Moves between nodes:
* | α κ
s937 | s95 s189
s628 | s37 s617
s733 | s71 s890
s210 | s278 s817
s146 | s733 s381
s851 | s146 s902
s914 | s210 s688
s234 | s198 s695
s605 | s505 s484
s95 | s584 s436
s752 | s480 s430
s981 | s695 s198
s223 | s430 s480
s49 | s223 s834
s801 | s605 s98
s688 | s179 s914
s278 | s193 s744
s193 | s234 s466
s480 | s834 s223
s832 | s135 s442
s617 | s986 s628
s37 | s675 s857
s675 | s484 s505
s436 | s189 s95
s902 | s801 s851
s135 | s129 s274
s890 | s381 s733
s986 | s81 s777
s695 | s466 s234
s179 | s777 s81
s466 | s744 s193
s81 | s914 s179
s198 | s647 s981
s430 | s832 s752
s505 | s857 s675
s777 | s628 s986
s744 | s817 s278
s71 | s274 s129
s98 | s851 s801
s274 | s442 s135
s647 | s436 s584
s584 | s981 s647
s129 | s890 s71
s857 | s617 s37
s817 | s688 s210
s442 | s752 s832
s484 | s98 s605
s381 | s902 s146
s189 | s49 s937
s834 | s937 s49

The rows follow the links: the fewer symbols apart two nodes are, the more alike their rows tend to be.

Each row is also shifted at random along 3 hidden directions that mean nothing.

Some nodes, each with a row of numbers:
s914	[  30,    6,  -32,  -23,   -6,  -17,   31,   55,  -22,   53,   38,    0,   23,  -26,   17,  -19,  -17,  -26,  -18,  -55,  -25,  -50,  -43,   10,   55,    6,  -36,   51,   70,  -31,    7,  -40,   22,  -52,   22,  -14,  -11,  -11,  -29,    9,   72,   95,   61,   41,    9,  -30,  -99,   66,  -12,   -7,   26,  -23,   17,   16, -131,  -50,  -42,   22]
s466	[ -57,   18,  -17,   41,   45,   -4,    7,  -12,   94,  -29,  -38,  -23,  -74,   10,   57,   48,   39,   24,    7,   22,   16,   78,   24,  -13,   16,  -18,   51,  -90,  -75,   69,  -91,   -7,  -30,   45,    2,   40,    7,  -18,   38,  -22,  -75,  -78,   21,   46,   -6,   40,   46,  -76,   -8,   13,   24,  -10,  -14,  -32,   91,   32,   33,   16]
s98	[  -6,   26,   31,    6,  -29,   33,   -2,   -5,   38,  -45,    3,   30,   20,  -50,   19,    2,  -36,   59,    4,  -64,  -46,   -2,  -40,   30,   48,  -33,   20,  -15,  -16,    6,    8,   21,   31,  -52,   51,   54,  -49,  -45,  -72,   52,  -40,  -27,   52,   21,   68,  -14,  -82,   73,  -45,   20,  -56,   12,   68,  -61,  -13,   -1,   36,  -31]
s981	[ -71,    2,  -44,  -13,   14,  -15,  -28,   37,   59,   -2,  -15,  -56,  -51,  -91,   -7,   62,  -21,  -25,   92,  -63,  -42,   66,  -94,   43,   21,   16,  103,  -12, -105,  -76,  -36,   39,   51,  -26,   13,   49,    5,  -51,  -31,  -58,    3,  -13,   -6,  -27,   11,   -5,   12,  -18,  -63,  -41,   18,  -19,   -8,    8,  -29,  -34,   54,  -34]
s647	[ -11,   25,  -45,    0,   79,  -11,   38,   25,   37,   33,   -5,  -30,  -78,   59,   -5,   44,   27,  -25,   36,   25,  -11,   26,  -11,  -15,    1,   51,   41,  -54,  -56,   17,  -38,   66,    1,   57,  -52,  -18,   34,   -5,   22,  -63,  -63,  -47,    5,   37,   25,    4,   79,  -62,   21,  -20,   38,   23,  -18,  -23,   60,   30,   70,   36]
s937	[  -2,  -10,  -31,   -8,   10,  -42,   34,   28,    5,   -2,  -24,  -52,   23,  -36,   12,  -10,  -17,  -88,   20,  -73,  -30,    0,  -72,  -36,   30,   10,   23,   41,   22,  -25,  -63,  -55,   38,  -71,   -4,   -7,   -1,    4,  -28,  -81,   72,  137,  -27,   36,  -48,  -64,  -55,   -9,  -44,  -14,   47,  -27,  -35,   44,  -97,  -44,   14,   11]
s71	[  38,   49,    7,  -48,   48,   29,   19,   19,  -19,   49,   18,   32,  -30,   93,  -15,   14,  -15,   -9,  -18,   73,  -10,  -47,  -39,   57,  -10,   57,   15,   21,    0,   -6,   76,   75,  -16,   75,  -64,  -37,    0,  -13,   14,   18,  -57,  -55,   -1,  -44,   95,   34,   38,   15,   44,  -39,   35,   61,   11,  -48,   40,    1,   20,  -20]
s193	[ -20,   22,  -60,  -21,   52,    3,    3,   56,   86,   12,  -39,  -15,  -53,  -50,   17,   46,  -30,  -36,   34,  -57,  -68,  -10,  -56,   51,   56,   18,   80,   -1,  -50,  -31,    3,   56,   19,   -5,   14,   24,   -5,  -59,  -34,  -41,  -42,    5,   40,   23,   47,   11,  -60,   24,  -49,  -44,   42,  -22,  -11,  -24,  -66,  -76,   34,  -47]
s381	[ -48,    4,   13,   39,  -53,   44,  -64,  -30,   61,  -26,  -38,   70,    5,  -39,   43,   -3,  -14,  105,  -16,  -29,   -9,   32,   89,   29,   34,  -60,   23,  -71,  -44,   44,   23,   36,  -23,  -10,   52,   69,    0,  -55,  -22,   70,  -63, -116,   83,  -36,   30,   15,  -28,   18,  -53,   16,  -32,   26,   46,  -55,   73,  -13,  -43,  -56]
s890	[ -53,  -13,   25,   22,  -41,   57,  -37,  -59,   37, -129,  -44,   53,   -9,  -77,   27,  -22,  -45,   40,   68,  -24,  -50,   50,   -8,   12,   19,  -57,   34,  -34,  -20,  -10,  -72,    1,   24,  -78,   93,   62,  -23,  -45,  -44,   -3,   -1,  -54,  -22,   51,    3,    2,   -8,   18,   -8,   27,  -34,   -5,  -19,  -35,   47,   28,   87,  -22]
s198	[ -28,   41,  -52,   22,   61,  -13,   17,   34,   71,    8,  -24,  -31,  -74,   -1,   20,   67,   35,   -1,    6,   -3,   -2,   11,  -13,   25,   44,   19,   43,  -55,  -68,   59,  -30,   68,   -8,   72,    5,   27,   15,  -17,    9,  -69,  -60,  -54,   -8,   39,   34,   29,   31,  -38,   15,  -14,   67,   14,   13,  -23,   58,   -7,   39,   -7]
s210	[   6,    2,  -23,  -21,    2,   11,   -8,   34,   15,    1,  -37,    0,   -7,  -35,   24,  -10,  -26,  -12,  -10,  -77,  -53,  -39,  -22,   42,   60,    4,   11,   27,    3,  -17,   -9,  -30,   20,  -74,   14,   15,  -16,  -50,  -28,    6,   31,  108,   38,   38,   36,  -44,  -74,   39,  -31,  -17,   46,  -13,    8,   10, -138,  -84,  -27,  -56]
s505	[  29,   49,   55,  -14,   46,   72,   36,  -82,  -37,  -85,   -8,   49,    4,   84,  -27,  -85,   15,  -61,   18,   98,  -26,  -53,   55,  -28,  -28,    3,  -44,    9,   31,   39,  -41,   46,  -36,   38,  -16,  -32,  -36,   39,  -29,  -48,  -16,  -40,  -86,   68,   19,   41,  101,  -26,   66,   34,    8,   78,  -59,  -26,   92,   75,  120,  -32]
s484	[ -40,  -10,   45,   -5,  -45,   50,  -75,  -12,   -4,  -65,  -51,   40,   23,  -39,   33,  -16,  -34,   11,   21,  -59,  -63,  -16,   23,   17,    5,  -41,   12,    1,  -21,  -24,   -6,  -29,    9,  -91,   44,   43,  -32,  -30,  -59,   56,   24,    6,    2,  -47,   47,   -9,  -55,   39,  -57,   13,  -53,   15,    4,  -13,  -12,  -67,   -5,  -51]
s617	[  73,   23,   47,  -62,    9,   39,    7,  -35,  -71,  -22,  -26,   43,   26,   48,  -20,  -73,  -33,  -58,  -11,   90,    8,  -82,   41,  -22,  -43,   29,  -49,   49,   56,  -11,   16,  -15,  -23,   15,  -50,  -93,  -26,   38,  -37,   18,   52,   66, -116,  -40,    0,  -15,   52,  -30,   41,  -34,    7,   31,  -45,   21,   -7,  -27,   20,  -13]
s129	[ -82,  -35,   17,   21,  -76,   -7,  -69,  -19,   24,  -38,  -18,    0,   25,  -82,    7,   21,  -24,   35,   44,  -68,  -28,   36,   12,   20,    5,  -69,   36,  -21,  -22,  -57,  -34,  -15,   43,  -94,   65,   83,   28,  -46,   -6,   20,   27,   -8,    0,  -15,  -19,  -29,  -51,   17,  -46,    8,  -53,   -9,   10,   26,   -9,  -45,   -7,  -38]
s817	[ -17,  -40,   23,   13,    6,   -1,  -38,   29,   -2,   65,    1,   -9,  -43,   48,    2,   70,   27,   24,   -1,   72,   61,   72,   31,  -19,  -65,   26,   21,  -26,  -38,  -31,   83,   29,  -23,   96,  -55,  -14,   39,   12,  110,   30,  -53,  -74,  -19,  -85,  -35,   45,   78,  -66,   12,  -44,  -37,    2,   13,  -20,   92,    1,  -29,   23]
s605	[  25,   39,   29,   14,    9,   43,  -26,  -26,  -19,    7,    9,   81,   -2,   55,    2,  -23,   -3,   64,  -17,   89,   -3,  -29,   48,   26,  -12,   15,  -22,  -31,   -2,   51,   73,   68,  -41,   65,  -10,  -23,  -18,    2,   40,   39,  -77,  -98,    1,  -31,   59,   51,   48,   -2,   51,   -5,  -12,   32,   25,  -46,   86,    3,   13,  -15]
s37	[  -1,  -61,   71,   -6,  -65,   -1,    2,  -41,  -66,  -67,    3,   54,   81,  -36,  -13,  -35,  -53,    6,   21,  -33,   -5,   -4,    1,   -3,  -33,  -34,  -41,   32,   78,  -48,  -23,  -50,   42,  -76,   50,   -8,  -27,   36,  -26,   22,   79,   61,  -44,   13,  -38,  -22,  -21,   24,  -25,   26,  -54,   -3,   12,   35,  -37,  -25,   30,   16]

Start, symbols taken left to right, then the node you end at.
Answer with the node's name.
[ -33,    0,  -40,   36,   18,  -56,  106,   37,   33,   51,   83,  -39,  -19,   40,   -6,   96,   50,   52,   22,   10,   63,   86,  -60,    2,   35,   11,   32,   -9,  -18,   -3,   14,   40,   59,   57,   -6,   19,   27,    0,   64,  -20,  -51, -115,   61,   13,    1,   21,    6,  -13,   22,   19,  -51,  -11,   61,   -9,   46,   90,   40,   82]
α κ α -> s278
[ -11,   54,   -7,   -2,   29,   48,   32,   -6,   48,    9,   25,   67,  -31,    9,   54,  -10,   28,   72,  -37,  -15,  -48,  -34,    5,   87,   61,  -29,    6,  -40,  -21,   66,   31,   48,  -28,   23,   20,   34,  -38,  -26,  -19,   59,  -66,  -98,   69,   60,  100,   45,  -30,   55,   -6,   69,   22,    0,   32,  -58,   33,    0,  -10,  -28]
κ α -> s902
[ -29,   29,  -59,    8,   37,   23, -107,   47,   73,   23,  -58,   -7, -100,  -14,   45,   61,  -19,   -5,   20,   -7,  -79,   -1,   25,   20,   14,   61,  107,  -44, -108,  -29,    3,   87,  -13,   49,  -46,   30,   -2,  -76,   -7,   -5,  -41,  -17,  -30,  -60,   60,   -4,   80,  -21,  -52,  -77,   91,    9,  -24,  -27,   22, -101,   -6,  -89]
α α -> s647
[  12,   13,  -25,  -25,   45,  -25,    7,   65,  -31,   46,   60,  -43,  -46,   49,  -21,   51,   30,  -24,   43,   53,   42,   31,  -53,   15,  -45,   75,   26,  -24,  -40,  -39,   20,   72,   40,   88,  -38,  -25,   49,   34,   62,  -71,  -45,  -44,  -23,  -25,  -13,   15,   75,  -33,    9,  -32,    7,   29,  -12,    1,   36,   45,   30,   31]
κ κ α -> s189
[  46,    9,  -17,  -30,  -16,   23,  -26,   21,  -24,   12,  -14,   12,   26,  -25,    1,  -69,  -11,  -24,  -55,  -33,   -2,  -91,   40,    9,  -12,    1,  -69,   25,   66,   21,    4,  -44,  -44,  -41,  -22,  -23,  -28,   14,  -35,   47,   57,  104,   -7,   15,  -10,  -39,  -17,   29,   -3,   28,   23,   -5,   -3,   20, -109,  -55,  -54,  -43]
α α -> s210
[   3,  -17,   49,    5,  -47,   -8,   23,  -16,  -81,  -48,   11,    1,   71,    9,  -59,  -36,   -9,  -39,   58,   36,   52,   18,  -16,  -40,  -64,   12,  -29,   30,   94,  -72,   -7,  -37,   32,  -20,  -13,  -29,   11,   73,   20,  -11,   28,   37,  -73,  -20,  -62,  -10,   16,  -18,   16,  -16,  -94,   14,  -14,   49,   18,   69,   52,   66]
κ α -> s81
[  73,   30,   42,  -41,    9,   13,   37,    5,  -80,   25,   40,   48,   12,   84,  -16,  -53,   -1,  -20,  -59,   61,   30,  -78,   31,    0,  -22,   53,  -80,   55,   88,   45,   66,   -6,  -38,   38,  -20,  -83,  -12,   73,   45,   30,   -6,  -30,    0,  -18,   26,   45,   28,   43,   30,    8,  -11,   50,   -4,   18,    0,   37,   26,   12]
κ α κ -> s505
[ -14,   31,   12,   -8,  -16,   52,   17,    5,   -9,  -18,   29,   47,   -6,   34,   21,   10,  -15,   78,   -6,   34,   -9,   26,   36,   11,    0,   11,   15,  -42,  -30,   23,   92,   90,   16,   80,    5,   25,  -17,    1,   18,   48, -112, -129,    4,  -57,   57,   55,   24,   33,  -14,  -14,  -30,   32,   37,  -63,   76,   29,   15,  -24]
κ α κ -> s902
[  70,   31,   -9,  -44,   55,    2,   -1,    8,  -22,   27,  -30,   -4,  -28,   74,   -8,  -55,    5,  -59,  -57,   63,    8,  -72,   67,   29,   -6,   28,  -78,   26,   38,   58,   13,    4,  -68,   58,  -82, -105,   13,   14,   -1,    8,   -2,   50,  -29,    4,    2,   12,   40,  -31,   51,  -23,   53,   48,  -45,   34,   10,  -21,  -16,  -16]
κ α α α -> s890
[  48,   -4,   -2,  -60,    7,   -6,   24,    4,  -42,   17,  -16,  -32,   -7,    7,  -35,  -61,    5,  -97,    5,   14,   -1,  -63,  -39,  -37,  -28,   33,  -17,   51,   75,   -9,  -25,  -41,   -3,  -19,  -41,  -79,   13,   42,  -19,  -42,   48,  123,  -36,   21,  -27,  -53,  -17,    7,   22,  -11,   70,   -6,  -41,   62,  -65,  -16,   13,   33]
α κ κ -> s834
[ -11,   -7,  -67,  -11,   -2,  -14,  -26,   19,   36,  -36,  -53,  -64,  -24,  -58,   -2,    4,  -33,  -58,   53,  -77,  -34,   16,   -5,  -13,   27,    0,   75,   24,  -38,  -16,  -78,  -55,  -23,  -78,   29,   20,   16,  -14,  -62,  -41,   47,   95,  -28,   16,  -14,  -45,    3,  -18,  -68,  -14,   44,  -49,   -6,   28,  -66,  -66,   14,  -28]
α α α -> s695
[ -72,  -59,   57,   37,  -74,   -2,  -63,   -6,  -19,  -28,  -16,   17,   37,  -76,    3,   -3,  -53,    5,   66,  -37,  -32,   53,    3,   13,  -39,  -18,   35,   -2,    0,  -96,  -18,  -50,   26,  -78,   19,   33,   -4,  -16,  -20,   17,   55,   52,  -44,  -42,  -52,  -60,  -11,  -19,  -62,   -2,  -53,  -11,  -24,   19,   -6,  -49,   -7,  -15]
κ κ α α -> s890
[ -37,  -84,   32,    8,  -69,   -8,  -52,  -55,  -31,  -65,  -45,    2,   63,  -50,  -19,  -32,  -41,  -46,   67,  -26,   -1,   43,   10,  -21,  -57,  -28,    8,    1,   18,  -31,  -60,  -73,   30,  -82,   39,   11,   21,   19,   -6,  -18,  110,   55,  -94,  -14,  -92,  -59,   19,   -9,  -18,   -4,  -55,  -17,  -53,   64,   11,  -13,    0,   13]
α α κ -> s71
[   3,   60,   16,  -46,   52,   56,  -17,  -40,   13,  -49,  -21,   44,  -22,   50,    9,  -28,    5,  -24,   27,   46,  -80,  -51,   31,   57,   19,   21,   26,    3,  -30,   23,  -10,  111,  -36,   57,  -60,    5,  -62,  -28,  -49,   -7,  -58,  -45,  -66,  -17,   92,   52,   78,    7,   35,   -7,   65,   80,  -39,  -62,   77,    6,   92,  -81]
α α α -> s442
[   5,  -39,   30,    5,  -26,  -10,   -2,   -6,  -71,  -13,   44,   -4,   26,   66,  -47,   50,  -14,  -17,   59,   76,   39,   60,  -55,  -12,  -93,   51,   36,    8,    8,  -91,   71,    9,   67,   69,  -51,  -37,   11,   47,   48,   -5,   23,  -53,  -65,  -59,  -60,   27,   85,  -37,   19,  -35,  -61,   34,  -51,  -10,   79,   29,   64,   50]
κ α α -> s278
[ -10,  -54,   34,   16,  -13,  -29,   -7,    0,  -61,   -7,  -18,  -38,   11,    4,  -66,   29,    5,  -70,   24,   33,   43,   31,    7,  -70,  -32,   17,  -32,   15,   23,  -14,  -50,  -80,   -8,  -13,  -15,   -8,   35,   36,   33,  -54,   78,   57,  -75,  -26,  -66,  -19,   60,  -72,    4,   -8,  -27,  -24,  -43,   69,   30,   30,    4,   38]
κ κ κ -> s480
[  46,   -7,   34,  -44,   24,   50,   28,  -31,  -88,  -61,  -31,   21,   18,   19,  -32, -108,  -27,  -82,   -2,   29,  -12,  -62,    3,  -26,   -9,   12,  -58,   53,   91,  -18,  -64,  -26,  -21,  -54,   -7,  -62,   -5,   45,  -44,  -30,   65,   92,  -89,   36,   -4,  -13,   20,   19,   32,   -7,   27,   24,  -59,   36,  -55,   -2,   28,  -10]
κ κ -> s986
